Here is a tiny trained network, its code and every weight. The questions are about switching its units off for an input and a target symbol, where a switched-off unit gives its printed mean instead of its output.

import numpy as np


def w(rows, s, z=0):
    codes = np.array(rows[::2]) - 128.0
    scale = np.full(codes.shape[1], s)
    scale[-1] = z or s
    return codes * scale


def norm(h):
    return h / np.sqrt((h * h).mean(-1, keepdims=True) + 1e-5)


def f(y):
    return y / 2 * (1 + np.tanh(0.7978845608 * (y + 0.044715 * y**3)))


def softmax(a):
    e = np.exp(a - a.max(-1, keepdims=True))
    return e / e.sum(-1, keepdims=True)


def log_softmax(a):
    a = a - a.max(-1, keepdims=True)
    return a - np.log(np.exp(a).sum(-1, keepdims=True))


def net(x, mask):
    ids = ['αβγεζηλμξτψω'.index(c) for c in x.split()]
    T = len(ids)
    res = E[ids] + P[:T]
    q, k, v = (norm(res) @ M[0].T for M in (Q, K, V))
    z = softmax(np.where(np.tri(T) > 0, q @ k.T / 3**0.5, -1e9)) @ v
    res = res + np.where(mask[0], z, O[0][:, -1]) @ O[0][:, :-1]
    y = f(norm(res) @ A[0][:, :-1].T + A[0][:, -1])
    res = res + np.where(mask[1:17], y, B[0][:, -1]) @ B[0][:, :-1]
    return log_softmax(norm(res)[-1] @ U[:, :-1].T + U[:, -1])


Q, K, V, O, A, B = {}, {}, {}, {}, {}, {}
E = w([
[170,115,135],'α',
[140,110,117],'β',
[99,186,122],'γ',
[159,113,114],'ε',
[113,151,121],'ζ',
[114,154,120],'η',
[119,71,110],'λ',
[101,183,120],'μ',
[144,107,116],'ξ',
[211,190,108],'τ',
[86,72,110],'ψ',
[137,252,188],'ω',
],0.019)
P = w([
[67,255,51],'0',
[187,159,179],'1',
[197,200,139],'2',
[221,206,69],'3',
[182,93,244],'4',
[191,120,227],'5',
[193,118,167],'6',
],0.0038)
Q[0] = w([
[2,24,44],'h1',
[76,80,229],'h1',
[168,161,10],'h1',
],0.0099)
K[0] = w([
[66,4,156],'h1',
[139,101,237],'h1',
[107,126,43],'h1',
],0.014)
V[0] = w([
[122,36,5],'h1',
[192,10,159],'h1',
[2,86,25],'h1',
],0.0074)
O[0] = w([
[169,100,207,102],'h1',
[194,178,167,2],'h1',
[91,105,250,90],'h1',
],0.012,0.0055)
A[0] = w([
[114,121,145,82],'n1',
[86,38,64,143],'n2',
[119,142,140,54],'n3',
[73,249,161,67],'n4',
[74,130,209,112],'n5',
[115,126,127,70],'n6',
[111,167,132,36],'n7',
[28,40,136,93],'n8',
[94,123,119,26],'n9',
[116,195,142,32],'n10',
[124,193,83,164],'n11',
[169,49,104,5],'n12',
[79,205,161,211],'n13',
[140,96,127,30],'n14',
[87,133,192,81],'n15',
[143,118,133,13],'n16',
],0.017,0.0024)
B[0] = w([
[135,112,146,120],'n1',
[69,159,43,254],'n2',
[145,115,131,116],'n3',
[195,63,48,172],'n4',
[188,88,232,148],'n5',
[119,119,128,124],'n6',
[143,133,127,128],'n7',
[4,104,134,204],'n8',
[100,136,120,138],'n9',
[143,95,92,132],'n10',
[127,197,193,223],'n11',
[175,105,52,174],'n12',
[148,99,104,164],'n13',
[146,116,91,127],'n14',
[187,95,201,137],'n15',
[150,117,88,118],'n16',
],0.035,0.0087)
U = w([
[166,249,163,167],'α',
[137,54,197,221],'β',
[82,74,119,91],'γ',
[254,64,12,205],'ε',
[102,74,114,92],'ζ',
[77,81,112,145],'η',
[166,125,113,58],'λ',
[35,56,94,157],'μ',
[164,48,155,192],'ξ',
[169,176,55,2],'τ',
[173,125,108,59],'ψ',
[143,140,105,19],'ω',
],0.0079,0.005)

Each question gives the input, a string of symbols that net reads in full, and the target symbol t.
The units are the heads (3 rows each of Q, K, V and O) and the neurons (one row each of A and B). Each row of codes is followed by its name. A weight is (code - 128) times the scale printed after its matrix; where a second scale follows, it is the last column's (O, A, B and U).
mask holds one flag per unit, heads first, then neurons. A switched-off unit (its flag False) gives its mean, the last column of its rows in O or B, instead of its output. The means were averaged over made-up inputs and are rounded, as every weight is.
A unit's drop is (log p(t) with every unit on - log p(t) with that unit switched off) / (log p(t) with every unit on - log p(t) with every unit switched off).
The circuit of an input: a set's keep is (log p(t) with only the set's units on - log p(t) with every unit switched off) / (log p(t) with every unit on - log p(t) with every unit switched off). Starting from the 12 units with the biggest drops (on a tie, the unit counted first), units are removed one at a time, each time the one whose removal leaves the highest keep (on an exact tie, the one counted first), for as long as the keep stays at least 0.8.
circuit, biggest first: the units of the circuit, biggest drop first
top k neurons: the k neurons with the biggest drops, biggest first
drop of u: that unit's drop, to one decimal
input ε ε μ ε ω ε β, target ε: circuit, biggest first => h1, n8
input ε μ ε β, target ε: top 2 neurons => n8, n2
input α ε ε β α, target ε: top 3 neurons => n8, n12, n11
input ε μ η ε, target ε: circuit, biggest first => n8
input ε ξ ε τ ε ξ, target ε: circuit, biggest first => h1, n2
input ε μ γ α, target ε: top 2 neurons => n12, n8
input λ β ε τ η ζ, target α: circuit, biggest first => h1, n11, n8
input τ α ε ε μ, target α: circuit, biggest first => n11, n2
input η ε τ η ξ ζ τ, target α: top 2 neurons => n8, n2
input β η η β, target β: circuit, biggest first => h1, n5
input α ξ ε β, target α: top 3 neurons => n4, n2, n13
input ε λ ε ε ψ ε η, target α: top 3 neurons => n11, n8, n12
input τ ξ μ α ε ξ τ, target α: drop of n8 => 0.1
input ξ ε τ ε η ψ γ, target ε: circuit, biggest first => n4
input ξ ε ε ε τ η, target α: drop of n11 => 0.3
input ε ξ ε γ, target ε: drop of n13 => 0.0
